Below are the code and all the weights of a small trained network. Each question names an input and a class and asks about switching units off, where a switched-off unit gives its printed mean instead of its output.

import numpy as np


def w(rows, s, z=0):
    codes = np.array(rows[::2]) - 128.0
    scale = np.full(codes.shape[1], s)
    scale[-1] = z or s
    return codes * scale


def norm(h):
    return h / np.sqrt((h * h).mean(-1, keepdims=True) + 1e-5)


def f(y):
    return y / 2 * (1 + np.tanh(0.7978845608 * (y + 0.044715 * y**3)))


def log_softmax(a):
    a = a - a.max(-1, keepdims=True)
    return a - np.log(np.exp(a).sum(-1, keepdims=True))


def net(x, mask):
    res = np.array(x, float).reshape(1, 8) / 4 @ E
    u = 0
    for l in range(3):
        y = f(norm(res) @ A[l][:, :-1].T + A[l][:, -1])
        res = res + np.where(mask[u : u + 4], y, B[l][:, -1]) @ B[l][:, :-1]
        u += 4
    return log_softmax(norm(res)[-1] @ U[:, :-1].T + U[:, -1])


A, B = {}, {}
E = w([
[141,108,200,93,75,102,101,157,60],'x0',
[149,142,56,89,62,106,106,70,91],'x1',
[34,16,44,103,129,143,42,91,153],'x2',
[162,160,156,238,203,196,89,72,61],'x3',
[142,122,138,168,134,108,65,118,101],'x4',
[95,95,150,125,115,68,201,39,102],'x5',
[182,93,168,2,132,75,147,87,108],'x6',
[180,106,98,170,128,160,95,196,95],'x7',
],0.0071)
A[0] = w([
[75,237,136,206,192,177,170,151,224,102],'0.n1',
[218,254,179,132,109,111,177,124,76,64],'0.n2',
[89,103,110,138,178,170,148,131,182,4],'0.n3',
[80,99,106,105,55,84,111,113,117,44],'0.n4',
],0.0077,0.0038)
B[0] = w([
[253,209,34,150,229,252,153,27,72,253],'0.n1',
[182,189,30,162,220,221,184,60,131,254],'0.n2',
[139,182,105,107,164,217,197,168,1,136],'0.n3',
[101,139,54,94,122,126,223,84,79,164],'0.n4',
],0.0077,0.0051)
A[1] = w([
[85,137,92,95,30,25,128,72,176,112],'1.n1',
[123,142,167,203,173,76,233,74,145,147],'1.n2',
[109,117,79,164,101,171,136,216,114,2],'1.n3',
[214,161,161,2,135,137,184,213,190,178],'1.n4',
],0.0075,0.0061)
B[1] = w([
[54,87,128,93,68,37,187,137,89,210],'1.n1',
[27,63,137,14,88,81,139,185,95,239],'1.n2',
[158,221,94,188,64,67,117,136,178,120],'1.n3',
[44,52,80,131,103,43,160,68,3,254],'1.n4',
],0.0078,0.0052)
A[2] = w([
[70,89,254,239,131,104,23,152,72,59],'2.n1',
[37,33,45,115,148,224,77,76,232,35],'2.n2',
[201,137,73,180,129,101,47,139,176,81],'2.n3',
[123,130,120,175,77,151,94,221,253,1],'2.n4',
],0.0058,0.0041)
B[2] = w([
[221,128,196,66,117,93,112,208,128,185],'2.n1',
[174,150,96,168,189,190,247,41,92,249],'2.n2',
[98,95,121,123,98,95,116,111,152,155],'2.n3',
[78,122,112,187,62,138,163,128,236,90],'2.n4',
],0.011,0.0013)
U = w([
[14,48,86,49,98,2,171,102,84,222],'0',
[102,142,78,205,50,101,68,196,243,3],'1',
[184,118,244,126,108,75,14,236,107,43],'2',
[208,209,64,197,197,223,184,87,67,207],'3',
],0.012,0.0069)

Each question gives the input, the list of numbers given to net, and the class t.
The units are the neurons (one row each of A and B). Each row of codes is followed by its name. A weight is (code - 128) times the scale printed after its matrix; where a second scale follows, it is the last column's (A, B and U).
mask holds one flag per neuron, layer by layer. A switched-off neuron (its flag False) gives its mean, the last column of its row in B, instead of its output. The means were averaged over made-up inputs and are rounded, as every weight is.
A unit's drop is (log p(t) with every unit on - log p(t) with that unit switched off) / (log p(t) with every unit on - log p(t) with every unit switched off).
The circuit of an input: a set's keep is (log p(t) with only the set's units on - log p(t) with every unit switched off) / (log p(t) with every unit on - log p(t) with every unit switched off). Starting from all 12 units, units are removed one at a time, each time the one whose removal leaves the highest keep (on an exact tie, the one counted first), for as long as the keep stays at least 0.8.
circuit, biggest first: the units of the circuit, biggest drop first
unit that matters most: the unit with the biggest drop
k most important neurons: the k neurons with the biggest drops, biggest first
k most important neurons of layer l: the k neurons of layer l with the biggest drops, biggest first
drop of u: that unit's drop, to one decimal
input [2,7,2,8,8,-5,-7,-3], class 2: circuit, biggest first -> (0.n2, 2.n1, 0.n1)
input [1,-7,2,-6,-1,-4,-5,0], class 3: unit that matters most -> 0.n1
input [4,-5,1,-5,5,-4,-2,5], class 2: circuit, biggest first -> (2.n1, 0.n2)
input [0,6,1,4,4,-7,-5,8], class 1: circuit, biggest first -> (0.n2, 0.n1, 2.n3, 1.n3)
input [2,-5,-1,-5,8,0,3,4], class 2: 3 most important neurons -> (0.n2, 0.n1, 2.n1)
input [-4,5,-7,-5,5,-7,8,1], class 0: 2 most important neurons of layer 0 -> (0.n1, 0.n3)
input [7,-2,8,8,-7,2,-1,5], class 2: 4 most important neurons -> (2.n1, 0.n2, 0.n1, 0.n4)
input [-2,-2,6,2,3,6,5,8], class 3: 3 most important neurons -> (2.n2, 1.n4, 1.n2)
input [1,1,2,7,-3,8,-4,1], class 0: 3 most important neurons -> (1.n2, 0.n2, 0.n1)
input [4,3,-3,-2,3,-7,-6,1], class 1: 2 most important neurons of layer 2 -> (2.n3, 2.n2)
input [2,5,5,-2,-8,-4,-7,-3], class 3: 3 most important neurons -> (2.n2, 1.n4, 1.n2)
input [-7,3,-1,-1,2,8,-2,4], class 0: 2 most important neurons -> (0.n2, 1.n2)
input [8,-5,7,5,8,3,-3,-1], class 2: drop of 2.n1 -> 0.1
input [6,-7,-1,5,7,-6,1,-3], class 2: circuit, biggest first -> (2.n1)
input [7,1,1,0,5,-2,-5,7], class 2: drop of 2.n1 -> 0.4
input [7,-1,2,3,-2,5,-4,6], class 2: drop of 2.n3 -> 0.0
